Below are the code and all the weights of a small trained network. Each question names an input and a target symbol and asks about switching units off, where a switched-off unit gives its printed mean instead of its output.

import numpy as np


def w(rows, s, z=0):
    codes = np.array(rows[::2]) - 128.0
    scale = np.full(codes.shape[1], s)
    scale[-1] = z or s
    return codes * scale


def norm(h):
    return h / np.sqrt((h * h).mean(-1, keepdims=True) + 1e-5)


def f(y):
    return np.maximum(y, 0)


def softmax(a):
    e = np.exp(a - a.max(-1, keepdims=True))
    return e / e.sum(-1, keepdims=True)


def log_softmax(a):
    a = a - a.max(-1, keepdims=True)
    return a - np.log(np.exp(a).sum(-1, keepdims=True))


def net(x, mask):
    ids = ['γδελμξπτφω'.index(c) for c in x.split()]
    T = len(ids)
    res = E[ids] + P[:T]
    q, k, v = (norm(res) @ M[0].T for M in (Q, K, V))
    z = softmax(np.where(np.tri(T) > 0, q @ k.T / 4**0.5, -1e9)) @ v
    res = res + np.where(mask[0], z, O[0][:, -1]) @ O[0][:, :-1]
    y = f(norm(res) @ A[0][:, :-1].T + A[0][:, -1])
    res = res + np.where(mask[1:13], y, B[0][:, -1]) @ B[0][:, :-1]
    return log_softmax(norm(res)[-1] @ U[:, :-1].T + U[:, -1])


Q, K, V, O, A, B = {}, {}, {}, {}, {}, {}
E = w([
[147,189,145,184,56],'γ',
[54,188,115,35,144],'δ',
[144,183,138,186,55],'ε',
[137,168,137,188,44],'λ',
[121,183,134,195,51],'μ',
[202,220,142,174,128],'ξ',
[63,76,98,168,40],'π',
[169,154,27,180,104],'τ',
[4,134,108,106,244],'φ',
[204,80,223,29,119],'ω',
],0.0023)
P = w([
[66,208,74,8,13],'0',
[110,203,90,58,63],'1',
[119,187,93,89,80],'2',
[116,172,108,118,87],'3',
[124,162,116,136,92],'4',
[120,145,120,155,93],'5',
[129,139,130,174,101],'6',
[136,129,136,190,107],'7',
[139,122,143,208,117],'8',
[145,107,150,219,128],'9',
[146,90,153,233,141],'10',
[149,77,157,247,163],'11',
[148,65,158,251,179],'12',
[148,58,161,253,204],'13',
],0.0018)
Q[0] = w([
[138,142,64,228,98],'head 1',
[144,103,168,66,104],'head 1',
[182,142,160,169,76],'head 1',
[129,111,160,246,70],'head 1',
],0.012)
K[0] = w([
[156,40,178,180,198],'head 1',
[152,220,88,100,1],'head 1',
[163,51,120,196,97],'head 1',
[172,74,137,222,188],'head 1',
],0.0068)
V[0] = w([
[149,102,99,75,143],'head 1',
[148,122,29,143,143],'head 1',
[255,125,124,147,124],'head 1',
[126,167,158,137,215],'head 1',
],0.0057)
O[0] = w([
[173,48,130,205,61,30],'head 1',
[100,121,3,207,108,166],'head 1',
[142,92,54,60,103,125],'head 1',
[104,230,146,115,16,5],'head 1',
],0.0041,0.0023)
A[0] = w([
[211,170,106,172,172,126],'neuron 1',
[80,66,147,229,143,183],'neuron 2',
[249,38,183,129,51,245],'neuron 3',
[175,99,58,147,132,6],'neuron 4',
[180,120,119,152,178,96],'neuron 5',
[73,167,100,81,172,92],'neuron 6',
[75,131,158,26,194,97],'neuron 7',
[67,55,106,85,104,181],'neuron 8',
[225,81,128,207,3,53],'neuron 9',
[252,49,182,148,40,241],'neuron 10',
[74,144,88,65,53,210],'neuron 11',
[186,32,93,83,189,55],'neuron 12',
],0.0037,0.0014)
B[0] = w([
[106,78,146,126,127,225],'neuron 1',
[162,158,124,91,113,254],'neuron 2',
[190,73,181,147,58,209],'neuron 3',
[114,116,87,166,108,182],'neuron 4',
[123,124,130,147,143,178],'neuron 5',
[128,109,166,75,103,182],'neuron 6',
[101,116,77,166,85,193],'neuron 7',
[134,121,174,144,169,173],'neuron 8',
[120,149,234,101,123,173],'neuron 9',
[187,2,194,121,35,203],'neuron 10',
[176,121,133,136,179,174],'neuron 11',
[126,177,154,134,88,202],'neuron 12',
],0.0052,0.0023)
U = w([
[9,154,135,87,142,192],'γ',
[124,214,170,209,91,137],'δ',
[137,103,185,160,254,140],'ε',
[121,137,117,81,104,64],'λ',
[205,57,194,147,67,163],'μ',
[48,67,115,92,98,44],'ξ',
[104,106,119,80,119,39],'π',
[131,124,132,118,136,2],'τ',
[209,167,114,53,175,124],'φ',
[138,107,19,185,140,208],'ω',
],0.0089,0.003)

Each question gives the input, a string of symbols that net reads in full, and the target symbol t.
The units are the heads (4 rows each of Q, K, V and O) and the neurons (one row each of A and B). Each row of codes is followed by its name. A weight is (code - 128) times the scale printed after its matrix; where a second scale follows, it is the last column's (O, A, B and U).
mask holds one flag per unit, heads first, then neurons. A switched-off unit (its flag False) gives its mean, the last column of its rows in O or B, instead of its output. The means were averaged over made-up inputs and are rounded, as every weight is.
A unit's drop is (log p(t) with every unit on - log p(t) with that unit switched off) / (log p(t) with every unit on - log p(t) with every unit switched off).
The circuit of an input: a set's keep is (log p(t) with only the set's units on - log p(t) with every unit switched off) / (log p(t) with every unit on - log p(t) with every unit switched off). Starting from the 12 units with the biggest drops (on a tie, the unit counted first), units are removed one at a time, each time the one whose removal leaves the highest keep (on an exact tie, the one counted first), for as long as the keep stays at least 0.8.
units of the circuit, in order: the units of the circuit, biggest drop first
top k neurons: the k neurons with the biggest drops, biggest first
drop when u is switched off: that unit's drop, to one decimal
input π λ τ δ τ ξ γ μ ω τ λ π, target ω: units of the circuit, in order => head 1; neuron 10; neuron 3
input τ τ π ω ξ ω μ δ π π ξ, target ε: units of the circuit, in order => head 1; neuron 1; neuron 10; neuron 3
input λ τ λ τ τ δ γ μ, target γ: top 2 neurons => neuron 3; neuron 10
input δ ω ε ε τ τ ω δ τ γ, target ω: units of the circuit, in order => head 1; neuron 10
input μ φ τ φ, target δ: units of the circuit, in order => head 1
input π γ ξ μ, target φ: top 2 neurons => neuron 11; neuron 10
input π γ γ, target ε: units of the circuit, in order => head 1; neuron 10; neuron 3
input γ μ μ π μ ξ, target ε: units of the circuit, in order => neuron 1; neuron 10; neuron 3
input δ τ τ φ ε λ, target δ: units of the circuit, in order => neuron 10; head 1
input π φ τ λ ε ε λ λ γ φ ε λ, target δ: units of the circuit, in order => head 1; neuron 10
input φ λ γ ε, target γ: top 3 neurons => neuron 10; neuron 3; neuron 2
input δ λ π γ δ μ, target γ: top 3 neurons => neuron 10; neuron 3; neuron 6
input γ φ λ ε λ ξ δ τ μ ξ, target ω: drop when neuron 2 is switched off => 0.3
input τ ξ π ξ ε δ ξ τ τ ξ ε, target ω: drop when neuron 2 is switched off => 0.1
input τ π π μ ω λ λ φ τ τ λ τ λ π, target ω: drop when neuron 6 is switched off => 0.0
input π τ γ δ γ π φ λ τ, target δ: top neuron => neuron 9
